Rows with their classes:
[-22.9  -3.9  -0.1 -38.9 -14.0 -11.9   5.0  -9.8   7.3 -25.0  15.6  -9.0
   1.8   1.7  -3.6  -2.2   4.2  -1.5   2.9   0.5 -24.6   7.6  -7.0  12.7
  -0.7  11.6  -3.4   2.8  -4.7  11.8   4.4 -10.2]
U
[ -4.5   3.5 -21.7 -37.7   9.8 -16.1 -14.3 -13.5   4.1 -15.6  -5.0  -6.8
  -1.0  -2.2  -8.7  13.8 -12.4   6.5  -2.5   8.0 -23.9  10.6 -21.1  22.2
   2.7   4.6  -4.4   8.2 -13.6  -6.9  33.3   4.1]
F
[ 14.4  13.4   1.0 -21.8 -20.3   1.2  18.6 -37.6  -6.4  -0.9  -0.3 -21.4
   4.1   2.5   6.2 -15.8   8.3 -17.8   4.6   6.3  -7.6   2.8 -23.0   7.8
  14.5  -0.7  -0.1  17.7 -13.6  22.5  14.3 -13.9]
W
[-12.5  -7.0 -15.6 -37.2  22.7 -13.7  -9.1  -9.8   6.1  -1.9   1.2  20.1
   3.0  -4.2 -10.4   6.8  -7.2   5.7 -11.1   5.0 -22.8 -11.2 -13.1   7.0
  -7.3  -8.9  -8.3  -0.1 -16.0  -5.6  11.2   0.3]
U
[  3.0  -3.3  37.3 -24.7  -2.2  -1.3   9.3  13.7  -6.0  -1.2  -3.5  -7.8
  -2.6  -0.6   2.5 -15.7  -6.5 -14.1   8.2  10.3  -3.5  13.7 -22.8   3.0
   1.3  -1.4 -23.8  -7.3 -10.6  13.6  22.7   3.0]
W
[ 10.3 -10.6 -15.3 -27.6  25.7 -11.3  12.4 -11.6   0.1  -0.2  16.2   1.4
 -13.4  -8.5  -1.3  17.7 -11.1  -3.5   0.0 -10.6  -1.4   3.9 -71.2  13.7
  18.1   3.2  34.3  12.2   9.3  -6.2 -24.2   9.1]
W
[ -9.2 -15.4   7.0   0.1  -7.6  12.0  -6.1 -20.1 -10.5  -7.2  -3.4  17.5
  -0.9   3.2  -6.4 -15.2  -0.5  -7.5   5.7  42.1   4.4 -18.2  -3.7   1.3
   1.8  -1.6 -11.6  -4.1   9.2  -2.6  35.7  -2.1]
B
[  5.6 -10.8 -10.6 -34.6   3.3  -1.3  -8.6 -20.3  -3.9  -7.8  20.0 -12.7
  -6.9 -11.4  -1.2  -1.6   0.8 -10.6  11.4  10.7  -2.9  16.3  -7.6  10.7
   4.6   4.8  -1.2  -4.4  -5.1 -10.9   8.6 -18.0]
B
[ -3.2   0.6 -10.0 -30.7   6.3 -12.5 -10.5 -13.2  -7.5  -9.1   3.9  -6.1
   3.6   1.4 -13.8   5.5   2.2  -4.6   9.0   0.3  -6.5   7.3  -1.2   9.5
   8.2  -3.0  -1.3  10.7   2.6   1.2  -4.7 -11.4]
B
[  1.7 -10.2  -0.6 -18.4  18.4  -4.2   0.4 -21.2  17.0 -14.4   2.5  -4.9
 -16.0  -2.8  -2.0  -8.9   2.9  -3.7  -4.1   8.8 -20.6   0.9 -19.7   6.1
 -17.7 -10.3  -4.7   3.7  -4.8 -10.3  44.3  21.1]
F
[-26.0   6.6  -6.7 -35.1   5.8 -10.6  -0.7  -4.5  -8.0 -36.8 -22.3  -2.7
   2.9  -5.8  -6.5   7.1 -10.2 -11.1 -11.6   4.5 -13.3   5.8   5.7  11.6
  -9.9  -6.6 -17.1   0.2 -11.2  -0.3  -9.2  -6.7]
W
[  0.7  -4.2   7.3 -26.8   3.5 -50.0   0.7  -9.2  10.2 -19.1  -3.7 -21.7
  -1.1 -13.2  -3.3 -28.2   4.8   8.9  21.9   5.3   0.4  11.8  -2.5  15.7
   1.0  -0.3   0.2   3.9  -9.2  -9.1 -10.4   0.1]
W
[ -7.8  -0.2  -0.4 -19.8   5.9 -11.7   6.6  -2.1   2.8  -3.8  19.7 -19.8
  -1.0   0.6   2.8 -38.4   4.4   0.6   1.9  -0.8  -2.1   5.0  -4.5   9.3
  -3.1  -1.3  26.9  -7.8  -8.3  22.1 -14.7 -14.4]
W
[ -3.2   4.8  -8.0 -46.3  12.6 -16.3 -15.4 -38.1  -1.0 -13.5   4.8  -3.1
   0.5  -8.9 -16.1  14.3   0.2 -11.9   0.1   6.0 -11.4  14.9  16.5  14.7
  14.0  -5.3   2.3   3.0  -8.0 -13.9  21.6 -21.0]
W
[ 20.1   0.6  -7.7 -42.0 -16.4  12.5   2.1 -38.0  -2.1 -25.4   5.2 -19.3
  -1.4  -1.4  -2.6  -0.7   8.3 -11.5  -0.2  14.1 -17.7  -0.7  -6.8   7.9
  14.1  -0.5 -10.8   7.0  -5.4  13.4  22.5   0.5]
W
[  1.6  -0.8   0.8   6.6   9.2  10.7   1.8 -10.8   7.0   0.0  -5.8  -0.3
   6.3   2.2  -2.9 -11.1   7.6  -4.7 -16.7  -6.3   5.4  -6.3  -6.7   7.5
  -2.9   0.9  -5.5   0.2  -2.7   0.6  27.9  15.2]
F
[-11.5  -5.1  -8.0 -25.1   3.7   2.0  -9.3 -12.8   2.7 -18.7  -1.6   8.4
   2.9  -6.1  -8.2 -10.0 -13.1 -10.5   5.5  18.0  -2.0   5.8   0.0   2.7
   2.1  -1.0 -26.9   1.0  -0.2  -4.7  35.0   2.0]
B
[ -9.1   0.6   8.9  -7.7 -16.8   8.6   1.5 -18.6   8.9 -16.1   6.9  -3.4
   1.2   1.9 -11.7 -24.0 -15.1   8.9   3.9   5.9  -3.8   8.0  -2.2   1.2
  -7.8   2.1 -15.6   0.5   0.6  -5.4  29.7  -0.2]
F
[-11.8 -17.5   1.6 -44.5  21.1 -14.9   2.5  -9.8   0.2  -3.0   0.6  -0.8
  10.1   1.5  -7.3 -11.1  -8.4   3.9   5.0  21.7 -13.9  14.0 -15.8   7.8
  -0.6  16.2 -11.3  -2.6 -13.6   3.2   4.6   4.0]
B
[-22.7 -10.2  -4.1 -44.9   9.5 -22.3   8.3 -26.7  19.1 -12.8   7.3  16.5
 -17.5 -22.1  -2.2 -19.7  10.4  -9.9   9.4  11.2 -31.0  15.9 -16.4   9.9
   2.6  -3.8   8.0 -24.3 -30.6 -18.5  34.1   3.0]
U
[ -8.1  -9.8  11.6  17.3   1.5  -8.1  -6.3  28.5   0.3   6.6  -9.9   4.1
   1.9   4.5  -1.4 -27.2  -7.4   5.4  13.3   1.7  52.7  -6.5  -1.2 -10.8
   4.8   2.3   5.5  -3.4  -3.5   1.4  -1.0  -3.0]
B
